Here is a tiny trained network, its code and every weight. The questions are about switching its units off for an input and a target symbol, where a switched-off unit gives its printed mean instead of its output.

import numpy as np


def w(rows, s, z=0):
    codes = np.array(rows[::2]) - 128.0
    scale = np.full(codes.shape[1], s)
    scale[-1] = z or s
    return codes * scale


def norm(h):
    return h / np.sqrt((h * h).mean(-1, keepdims=True) + 1e-5)


def softmax(a):
    e = np.exp(a - a.max(-1, keepdims=True))
    return e / e.sum(-1, keepdims=True)


def log_softmax(a):
    a = a - a.max(-1, keepdims=True)
    return a - np.log(np.exp(a).sum(-1, keepdims=True))


def net(x, mask):
    ids = ['ΞΠΣδηλ'.index(c) for c in x.split()]
    T = len(ids)
    res = E[ids] + P[:T]
    u = 0
    for l in range(3):
        r = norm(res)
        for j in range(3):
            rows = slice(2 * j, 2 * j + 2)
            q, k, v = (r @ M[l][rows].T for M in (Q, K, V))
            z = softmax(np.where(np.tri(T) > 0, q @ k.T / 2**0.5, -1e9)) @ v
            o = O[l][rows]
            res = res + np.where(mask[u + j], z, o[:, -1]) @ o[:, :-1]
        u += 3
    return log_softmax(norm(res)[-1] @ U[:, :-1].T + U[:, -1])


Q, K, V, O = {}, {}, {}, {}
E = w([
[180,168,75,134,117,123,67,152,96,53,124],'Ξ',
[147,155,85,229,149,98,125,116,97,155,101],'Π',
[130,225,172,116,51,113,157,160,86,123,113],'Σ',
[113,104,69,66,132,137,135,112,133,125,84],'δ',
[125,253,132,113,155,134,136,79,180,123,214],'η',
[123,116,187,170,51,198,44,164,151,173,188],'λ',
],0.022)
P = w([
[130,113,142,141,66,89,154,114,249,100,129],'0',
[125,157,145,158,158,191,125,164,144,174,167],'1',
[83,124,84,197,109,154,148,138,86,143,153],'2',
[78,120,99,187,110,131,143,151,80,140,135],'3',
[74,144,86,154,133,99,125,161,83,145,125],'4',
[92,158,88,121,128,95,94,167,70,163,121],'5',
[93,173,92,117,114,95,73,150,57,163,91],'6',
[93,185,110,100,93,130,66,147,43,163,81],'7',
[116,200,122,74,99,112,45,153,49,168,81],'8',
],0.012)
Q[0] = w([
[114,128,119,145,151,156,130,120,147,200,140],'L0H0',
[137,105,155,155,189,136,152,102,136,175,114],'L0H0',
[12,71,65,105,99,163,106,166,152,170,136],'L0H1',
[75,153,151,117,135,122,117,139,137,203,132],'L0H1',
[86,173,105,182,121,120,178,58,88,166,132],'L0H2',
[87,214,166,137,106,103,170,108,167,178,124],'L0H2',
],0.012)
K[0] = w([
[173,121,132,144,113,134,145,107,156,126,105],'L0H0',
[100,146,159,160,160,138,114,123,56,120,175],'L0H0',
[31,93,90,74,165,244,106,112,70,132,100],'L0H1',
[59,99,99,138,56,78,187,75,119,142,111],'L0H1',
[112,30,86,102,77,111,137,80,130,106,130],'L0H2',
[99,108,79,109,193,135,151,117,66,120,74],'L0H2',
],0.011)
V[0] = w([
[13,153,213,132,130,95,214,31,120,128,114],'L0H0',
[38,58,1,54,91,180,203,48,151,184,47],'L0H0',
[202,72,147,51,103,177,189,75,190,78,126],'L0H1',
[130,118,88,53,192,103,63,113,63,65,87],'L0H1',
[161,95,185,173,107,70,75,155,80,116,170],'L0H2',
[174,160,138,213,124,57,139,69,108,92,134],'L0H2',
],0.0062)
O[0] = w([
[117,99,125,229,115,164,152,192,151,160,112,77],'L0H0',
[147,148,233,99,145,140,54,189,164,42,43,255],'L0H0',
[98,25,102,254,97,67,124,82,104,103,61,91],'L0H1',
[162,144,185,169,59,166,204,117,158,153,84,145],'L0H1',
[62,91,125,108,69,101,62,161,132,103,185,100],'L0H2',
[196,71,79,77,137,178,57,180,140,118,148,127],'L0H2',
],0.0091,0.0076)
Q[1] = w([
[84,57,82,130,68,148,153,140,150,157,136],'L1H0',
[89,98,177,138,100,103,249,65,135,115,160],'L1H0',
[156,74,95,66,144,178,110,155,159,100,86],'L1H1',
[105,112,135,89,143,153,148,109,92,53,65],'L1H1',
[112,118,148,88,187,152,30,148,147,20,138],'L1H2',
[163,92,156,172,168,107,232,86,87,92,71],'L1H2',
],0.011)
K[1] = w([
[75,126,146,184,19,121,129,153,104,161,139],'L1H0',
[81,149,184,123,136,210,193,194,48,137,109],'L1H0',
[112,123,186,47,154,151,73,88,87,126,112],'L1H1',
[112,91,173,73,178,147,113,168,99,122,46],'L1H1',
[146,142,56,182,50,100,145,148,142,122,211],'L1H2',
[179,152,137,135,234,144,131,79,11,141,155],'L1H2',
],0.012)
V[1] = w([
[205,11,118,154,143,190,165,148,96,146,64],'L1H0',
[202,143,87,104,149,166,102,253,175,155,126],'L1H0',
[197,214,229,206,175,27,2,231,73,76,187],'L1H1',
[122,74,160,84,35,182,35,202,98,233,126],'L1H1',
[69,162,96,169,23,2,198,144,96,70,98],'L1H2',
[224,109,87,227,148,70,87,205,192,143,138],'L1H2',
],0.0072)
O[1] = w([
[157,116,86,140,190,81,103,199,149,164,161,3],'L1H0',
[119,115,110,115,157,186,115,186,90,90,136,206],'L1H0',
[110,126,148,90,186,147,128,47,6,134,179,180],'L1H1',
[99,156,114,130,172,114,134,105,167,152,107,172],'L1H1',
[142,131,112,179,149,174,76,155,116,211,86,196],'L1H2',
[161,91,124,114,118,126,162,99,96,195,151,220],'L1H2',
],0.014,0.0056)
Q[2] = w([
[110,76,116,113,171,111,154,115,192,144,120],'L2H0',
[93,118,143,148,170,55,145,114,185,120,136],'L2H0',
[97,146,108,133,137,194,88,105,128,132,192],'L2H1',
[38,47,8,98,70,119,110,112,168,159,133],'L2H1',
[117,64,142,118,191,138,111,145,102,131,124],'L2H2',
[97,118,161,106,73,135,87,116,125,154,139],'L2H2',
],0.017)
K[2] = w([
[112,142,92,115,116,167,123,157,39,88,196],'L2H0',
[129,203,107,166,153,177,209,156,92,119,164],'L2H0',
[118,43,109,141,184,133,185,102,224,85,119],'L2H1',
[218,111,174,179,153,63,81,82,185,82,250],'L2H1',
[99,134,129,90,189,203,181,160,18,131,116],'L2H2',
[119,172,136,130,61,156,85,54,109,170,173],'L2H2',
],0.011)
V[2] = w([
[35,72,153,176,166,38,114,57,148,124,181],'L2H0',
[167,100,14,116,101,90,1,63,56,114,123],'L2H0',
[161,163,149,24,48,143,135,159,212,136,103],'L2H1',
[103,7,18,139,73,94,74,51,115,97,75],'L2H1',
[36,185,61,162,206,135,99,89,141,184,59],'L2H2',
[180,177,185,248,111,210,157,153,131,135,183],'L2H2',
],0.0095)
O[2] = w([
[173,101,196,174,164,113,179,45,128,76,159,3],'L2H0',
[152,128,175,217,143,174,149,217,194,128,39,176],'L2H0',
[91,142,193,180,98,168,130,207,176,127,116,223],'L2H1',
[82,109,8,112,83,130,164,94,203,86,69,188],'L2H1',
[172,189,127,73,170,149,144,85,136,190,99,114],'L2H2',
[140,117,152,113,92,41,87,128,122,133,179,166],'L2H2',
],0.014,0.0068)
U = w([
[110,96,46,68,206,178,112,178,105,64,166,3],'Ξ',
[195,144,42,123,115,77,100,100,110,253,137,73],'Π',
[163,141,214,169,193,81,163,199,131,154,156,152],'Σ',
[133,151,87,168,159,105,126,208,231,114,65,210],'δ',
[126,167,130,93,134,170,171,31,191,113,140,135],'η',
[80,62,99,129,59,24,113,130,120,157,181,196],'λ',
],0.0057,0.0016)

Each question gives the input, a string of symbols that net reads in full, and the target symbol t.
The units are the heads (2 rows each of Q, K, V and O). Each row of codes is followed by its name. A weight is (code - 128) times the scale printed after its matrix; where a second scale follows, it is the last column's (O and U).
mask holds one flag per head, layer by layer. A switched-off head (its flag False) gives its mean, the last column of its rows in O, instead of its output. The means were averaged over made-up inputs and are rounded, as every weight is.
A unit's drop is (log p(t) with every unit on - log p(t) with that unit switched off) / (log p(t) with every unit on - log p(t) with every unit switched off).
The circuit of an input: a set's keep is (log p(t) with only the set's units on - log p(t) with every unit switched off) / (log p(t) with every unit on - log p(t) with every unit switched off). Starting from all 9 units, units are removed one at a time, each time the one whose removal leaves the highest keep (on an exact tie, the one counted first), for as long as the keep stays at least 0.8.
units of the circuit, in order: the units of the circuit, biggest drop first
most important unit: the unit with the biggest drop
heads that matter: for each layer, one digit per head in row order, 1 if its drop is at least 0.15 and else 0, layers parted by /
input Σ Π Ξ η Σ Ξ Π Ξ Σ, target Π: most important unit : L0H0
input η Σ λ δ Σ δ, target λ: units of the circuit, in order : L0H0; L2H2; L1H1; L1H0
input η δ λ δ δ δ λ Π, target λ: heads that matter : 110 / 100 / 101
input δ δ δ Ξ δ Σ δ, target Σ: units of the circuit, in order : L2H1; L0H1
input δ Σ Ξ λ Π δ, target Σ: units of the circuit, in order : L0H1; L2H1
input Σ Ξ Ξ η, target Π: heads that matter : 100 / 001 / 000
input δ δ δ Σ, target Σ: heads that matter : 111 / 100 / 010
input η Σ Σ, target λ: heads that matter : 100 / 010 / 001
input η λ Π Σ η Π, target λ: units of the circuit, in order : L0H0; L1H1; L2H2
input λ Σ λ Σ Σ η, target η: heads that matter : 110 / 100 / 100
input Π δ Π Σ δ η, target Ξ: units of the circuit, in order : L1H0; L1H1
input λ Π λ Σ, target η: heads that matter : 110 / 000 / 100
input δ Ξ Π Π Π, target Π: units of the circuit, in order : L0H2; L0H0; L2H1
input η Ξ Ξ Ξ δ Ξ λ δ, target λ: most important unit : L0H0
input δ η Π Ξ Σ δ Π λ, target Σ: units of the circuit, in order : L0H1; L2H1; L0H0
input Π Π δ Π δ λ Σ, target Ξ: units of the circuit, in order : L0H1; L1H0
input Ξ Π η, target δ: units of the circuit, in order : L2H0; L0H2
input η λ λ δ Ξ Π λ η, target λ: units of the circuit, in order : L1H1; L0H0; L2H2
input δ Π Ξ Σ δ Σ η, target Σ: units of the circuit, in order : L2H1; L0H1; L0H0
input Σ δ λ Ξ δ Ξ δ δ, target Π: most important unit : L1H2
input η Π δ δ Σ Σ, target λ: heads that matter : 110 / 010 / 101
input Σ δ δ Σ Σ Π, target Π: heads that matter : 111 / 001 / 101
